Below are the code and all the weights of a small trained network. Each question names an input and a class and asks about switching units off, where a switched-off unit gives its printed mean instead of its output.

import numpy as np


def w(rows, s, z=0):
    codes = np.array(rows[::2]) - 128.0
    scale = np.full(codes.shape[1], s)
    scale[-1] = z or s
    return codes * scale


def norm(h):
    return h / np.sqrt((h * h).mean(-1, keepdims=True) + 1e-5)


def f(y):
    return y / 2 * (1 + np.tanh(0.7978845608 * (y + 0.044715 * y**3)))


def log_softmax(a):
    a = a - a.max(-1, keepdims=True)
    return a - np.log(np.exp(a).sum(-1, keepdims=True))


def net(x, mask):
    res = np.array(x, float).reshape(1, 3) / 4 @ E
    u = 0
    for l in range(3):
        y = f(norm(res) @ A[l][:, :-1].T + A[l][:, -1])
        res = res + np.where(mask[u : u + 3], y, B[l][:, -1]) @ B[l][:, :-1]
        u += 3
    return log_softmax(norm(res)[-1] @ U[:, :-1].T + U[:, -1])


A, B = {}, {}
E = w([
[173,148,94,116,196,168,247,153,176,55],'x0',
[188,190,175,73,123,62,133,173,121,121],'x1',
[175,141,103,232,55,114,153,115,168,127],'x2',
],0.011)
A[0] = w([
[83,101,179,158,113,141,65,68,2,157,33],'0.n0',
[44,193,201,126,154,125,132,103,86,128,87],'0.n1',
[136,130,61,229,83,132,125,86,182,125,1],'0.n2',
],0.0072,0.0033)
B[0] = w([
[135,93,119,71,86,97,80,145,158,86,253],'0.n0',
[136,137,117,171,156,115,88,107,148,85,158],'0.n1',
[131,152,148,252,144,122,159,139,145,137,245],'0.n2',
],0.017,0.005)
A[1] = w([
[15,26,129,60,104,143,37,157,110,157,2],'1.n0',
[70,103,99,175,176,176,178,22,143,218,93],'1.n1',
[146,95,37,155,140,255,219,106,141,95,128],'1.n2',
],0.0082,0.0047)
B[1] = w([
[175,65,62,113,159,141,48,115,9,102,242],'1.n0',
[209,136,118,200,119,70,168,180,186,174,181],'1.n1',
[71,151,70,84,110,161,112,131,57,84,254],'1.n2',
],0.014,0.0062)
A[2] = w([
[81,79,254,196,41,169,50,72,155,203,10],'2.n0',
[172,208,143,88,126,81,153,158,145,145,48],'2.n1',
[104,36,116,125,212,105,58,87,113,139,7],'2.n2',
],0.0079,0.0016)
B[2] = w([
[55,2,118,33,178,188,189,69,202,132,220],'2.n0',
[224,228,164,77,151,81,159,124,86,253,209],'2.n1',
[92,163,233,245,57,4,8,119,76,140,254],'2.n2',
],0.0088,0.0041)
U = w([
[102,41,166,120,84,105,135,95,231,193,70],'0',
[129,140,85,230,108,152,173,154,160,121,146],'1',
[215,202,197,49,148,114,157,151,117,200,207],'2',
[80,154,77,9,150,190,187,145,88,82,142],'3',
[87,150,219,110,225,120,106,123,131,105,4],'4',
[124,92,129,112,100,87,19,119,63,125,214],'5',
],0.016,0.0038)

Each question gives the input, the list of numbers given to net, and the class t.
The units are the neurons (one row each of A and B). Each row of codes is followed by its name. A weight is (code - 128) times the scale printed after its matrix; where a second scale follows, it is the last column's (A, B and U).
mask holds one flag per neuron, layer by layer. A switched-off neuron (its flag False) gives its mean, the last column of its row in B, instead of its output. The means were averaged over made-up inputs and are rounded, as every weight is.
A unit's drop is (log p(t) with every unit on - log p(t) with that unit switched off) / (log p(t) with every unit on - log p(t) with every unit switched off).
The circuit of an input: a set's keep is (log p(t) with only the set's units on - log p(t) with every unit switched off) / (log p(t) with every unit on - log p(t) with every unit switched off). Starting from all 9 units, units are removed one at a time, each time the one whose removal leaves the highest keep (on an exact tie, the one counted first), for as long as the keep stays at least 0.8.
circuit, biggest first: the units of the circuit, biggest drop first
most important unit: the unit with the biggest drop
top k neurons: the k neurons with the biggest drops, biggest first
k most important neurons of layer l: the k neurons of layer l with the biggest drops, biggest first
drop of u: that unit's drop, to one decimal
input [2,-7,-8], class 5: most important unit -> 2.n2
input [-4,3,3], class 0: circuit, biggest first -> (2.n0; 1.n0)
input [-6,-8,6], class 0: top 2 neurons -> (2.n0; 0.n2)
input [-4,1,8], class 1: top 2 neurons -> (0.n2; 0.n0)
input [4,3,-8], class 2: circuit, biggest first -> (1.n0; 2.n1)
input [3,1,-7], class 4: 2 most important neurons of layer 1 -> (1.n2; 1.n0)
input [2,1,-2], class 3: top 2 neurons -> (0.n0; 1.n0)
input [4,-3,0], class 3: top 2 neurons -> (1.n2; 0.n2)
input [7,7,-7], class 2: top 3 neurons -> (2.n1; 1.n2; 1.n0)
input [-3,3,8], class 1: top 2 neurons -> (0.n2; 0.n0)
input [-2,-3,3], class 1: top 2 neurons -> (0.n2; 1.n1)
input [5,6,-7], class 2: top 2 neurons -> (1.n2; 2.n1)
input [5,5,-8], class 2: top 3 neurons -> (1.n2; 2.n1; 1.n0)
input [-8,-6,7], class 0: circuit, biggest first -> (2.n0)
input [-1,3,4], class 1: 2 most important neurons of layer 0 -> (0.n0; 0.n2)
input [-6,5,5], class 0: top 2 neurons -> (1.n0; 2.n0)
input [-7,-8,6], class 0: top 2 neurons -> (0.n2; 2.n0)
input [2,-3,0], class 1: top 2 neurons -> (1.n1; 0.n0)
input [1,-1,-2], class 3: 2 most important neurons of layer 0 -> (0.n0; 0.n2)
input [-7,7,6], class 0: most important neuron of layer 1 -> (1.n0)
input [-6,3,6], class 0: drop of 2.n0 -> 0.1
input [-1,1,6], class 1: drop of 0.n1 -> 0.0
input [-8,2,7], class 0: drop of 2.n0 -> 0.2
input [-6,3,7], class 0: drop of 2.n0 -> 0.1
